Below is a small trained network, with its code and all its weights. Each question gives an input and a class and asks what happens when units are switched off, that is, made to give their printed mean instead of their output.

import numpy as np


def w(rows, s, z=0):
    codes = np.array(rows[::2]) - 128.0
    scale = np.full(codes.shape[1], s)
    scale[-1] = z or s
    return codes * scale


def f(y):
    return np.maximum(y, 0)


def log_softmax(a):
    a = a - a.max(-1, keepdims=True)
    return a - np.log(np.exp(a).sum(-1, keepdims=True))


def net(x, mask):
    res = np.array(x, float).reshape(1, 5) / 4 @ E
    y = f(res @ A[0][:, :-1].T + A[0][:, -1])
    res = res + np.where(mask, y, B[0][:, -1]) @ B[0][:, :-1]
    return log_softmax(res[-1] @ U[:, :-1].T + U[:, -1])


A, B = {}, {}
E = w([
[112,188,64,162,255,215],'x0',
[123,129,123,133,130,127],'x1',
[205,238,167,160,32,211],'x2',
[32,68,65,79,36,234],'x3',
[83,49,247,236,156,193],'x4',
],0.006)
A[0] = w([
[178,190,168,150,56,197,34],'neuron 1',
[130,63,223,85,15,25,42],'neuron 2',
[107,175,70,188,254,190,27],'neuron 3',
[113,112,177,169,139,152,248],'neuron 4',
[66,45,56,96,73,185,72],'neuron 5',
[222,155,184,174,205,40,2],'neuron 6',
[213,169,187,187,189,20,46],'neuron 7',
[142,172,52,66,128,107,46],'neuron 8',
[65,70,203,186,140,187,80],'neuron 9',
[140,175,30,75,100,93,38],'neuron 10',
[123,181,87,161,243,210,18],'neuron 11',
[117,99,227,198,117,189,55],'neuron 12',
[154,88,217,108,41,42,56],'neuron 13',
[69,29,89,108,179,45,61],'neuron 14',
[53,65,81,104,61,229,40],'neuron 15',
[162,167,20,65,110,69,12],'neuron 16',
[41,46,79,77,202,46,23],'neuron 17',
[111,87,194,190,175,175,68],'neuron 18',
[117,91,197,194,157,166,70],'neuron 19',
[119,63,190,116,43,19,52],'neuron 20',
[113,86,211,190,131,157,58],'neuron 21',
[157,63,189,117,21,46,76],'neuron 22',
[70,103,64,103,40,224,58],'neuron 23',
[192,179,156,154,70,208,20],'neuron 24',
[64,44,226,177,169,160,52],'neuron 25',
[49,7,77,80,229,61,65],'neuron 26',
[103,81,205,199,135,163,31],'neuron 27',
[175,236,142,113,40,217,62],'neuron 28',
],0.0065,0.0069)
B[0] = w([
[209,148,186,215,110,140,166],'neuron 1',
[103,184,77,141,160,206,207],'neuron 2',
[83,195,82,138,136,208,171],'neuron 3',
[128,36,92,114,130,84,254],'neuron 4',
[91,205,199,96,186,96,206],'neuron 5',
[76,255,208,69,181,94,169],'neuron 6',
[52,188,197,72,176,112,188],'neuron 7',
[164,167,75,97,65,94,155],'neuron 8',
[164,167,92,84,98,84,190],'neuron 9',
[163,178,95,90,88,81,162],'neuron 10',
[83,212,66,132,131,226,163],'neuron 11',
[175,161,97,100,106,87,173],'neuron 12',
[95,181,87,134,153,199,186],'neuron 13',
[199,157,162,204,98,150,199],'neuron 14',
[85,235,196,75,194,97,199],'neuron 15',
[179,160,63,59,68,54,164],'neuron 16',
[207,162,173,207,100,133,195],'neuron 17',
[164,182,77,89,76,101,169],'neuron 18',
[155,187,90,97,88,100,166],'neuron 19',
[110,181,80,139,142,200,191],'neuron 20',
[148,177,90,87,94,91,165],'neuron 21',
[76,164,75,146,163,205,203],'neuron 22',
[80,230,205,86,194,89,200],'neuron 23',
[182,165,163,184,120,122,158],'neuron 24',
[171,172,90,97,85,89,190],'neuron 25',
[218,172,181,222,83,149,230],'neuron 26',
[180,195,76,67,82,79,159],'neuron 27',
[192,98,169,198,96,111,193],'neuron 28',
],0.0083,0.0067)
U = w([
[160,143,47,61,81,53,92],'0',
[71,165,245,73,200,97,91],'1',
[191,131,193,239,100,147,92],'2',
[78,149,33,136,160,251,92],'3',
[118,113,125,120,136,111,249],'4',
[90,10,123,112,145,89,185],'5',
[86,35,137,119,139,127,85],'6',
],0.011,0.019)

Each question gives the input, the list of numbers given to net, and the class t.
The units are the neurons (one row each of A and B). Each row of codes is followed by its name. A weight is (code - 128) times the scale printed after its matrix; where a second scale follows, it is the last column's (A, B and U).
mask holds one flag per neuron, in row order. A switched-off neuron (its flag False) gives its mean, the last column of its row in B, instead of its output. The means were averaged over made-up inputs and are rounded, as every weight is.
A unit's drop is (log p(t) with every unit on - log p(t) with that unit switched off) / (log p(t) with every unit on - log p(t) with every unit switched off).
The circuit of an input: a set's keep is (log p(t) with only the set's units on - log p(t) with every unit switched off) / (log p(t) with every unit on - log p(t) with every unit switched off). Starting from the 12 units with the biggest drops (on a tie, the unit counted first), units are removed one at a time, each time the one whose removal leaves the highest keep (on an exact tie, the one counted first), for as long as the keep stays at least 0.8.
circuit, biggest first: the units of the circuit, biggest drop first
most important unit: the unit with the biggest drop
top k neurons: the k neurons with the biggest drops, biggest first
drop of u: that unit's drop, to one decimal
input [-7,-2,-4,7,-5], class 1: most important unit : neuron 5
input [7,-6,2,-2,6], class 3: top 2 neurons : (neuron 11; neuron 3)
input [-3,6,0,-7,2], class 1: top 2 neurons : (neuron 7; neuron 6)
input [1,0,8,5,-6], class 2: top 3 neurons : (neuron 28; neuron 1; neuron 24)
input [-4,-3,6,-1,-4], class 2: circuit, biggest first : (neuron 28; neuron 1)
input [4,-1,-6,3,1], class 2: top 3 neurons : (neuron 26; neuron 17; neuron 14)
input [7,0,-7,7,-4], class 1: circuit, biggest first : (neuron 5; neuron 15)
input [3,5,-8,2,-6], class 2: circuit, biggest first : (neuron 26; neuron 17)
input [-2,4,5,7,1], class 1: circuit, biggest first : (neuron 23; neuron 15)
input [-4,6,-7,0,5], class 2: top 3 neurons : (neuron 26; neuron 14; neuron 17)
input [-3,-3,-8,0,8], class 0: top 3 neurons : (neuron 25; neuron 9; neuron 27)
input [-8,-5,-8,-6,1], class 2: top 2 neurons : (neuron 26; neuron 14)
input [4,5,8,3,-6], class 2: top 2 neurons : (neuron 28; neuron 1)
input [7,5,5,-5,-4], class 3: most important unit : neuron 11
input [-1,2,-2,8,6], class 1: top 3 neurons : (neuron 15; neuron 5; neuron 23)
input [6,-6,-3,-5,2], class 3: top 2 neurons : (neuron 3; neuron 11)
input [-7,1,1,4,6], class 3: drop of neuron 9 : -0.1
input [-8,-5,7,-6,6], class 3: drop of neuron 22 : 0.3
input [-7,6,-3,4,-6], class 3: drop of neuron 20 : 0.2
input [-4,1,7,5,-2], class 2: top neuron : (neuron 28)
input [-7,-2,-6,-8,-5], class 1: top 2 neurons : (neuron 7; neuron 6)
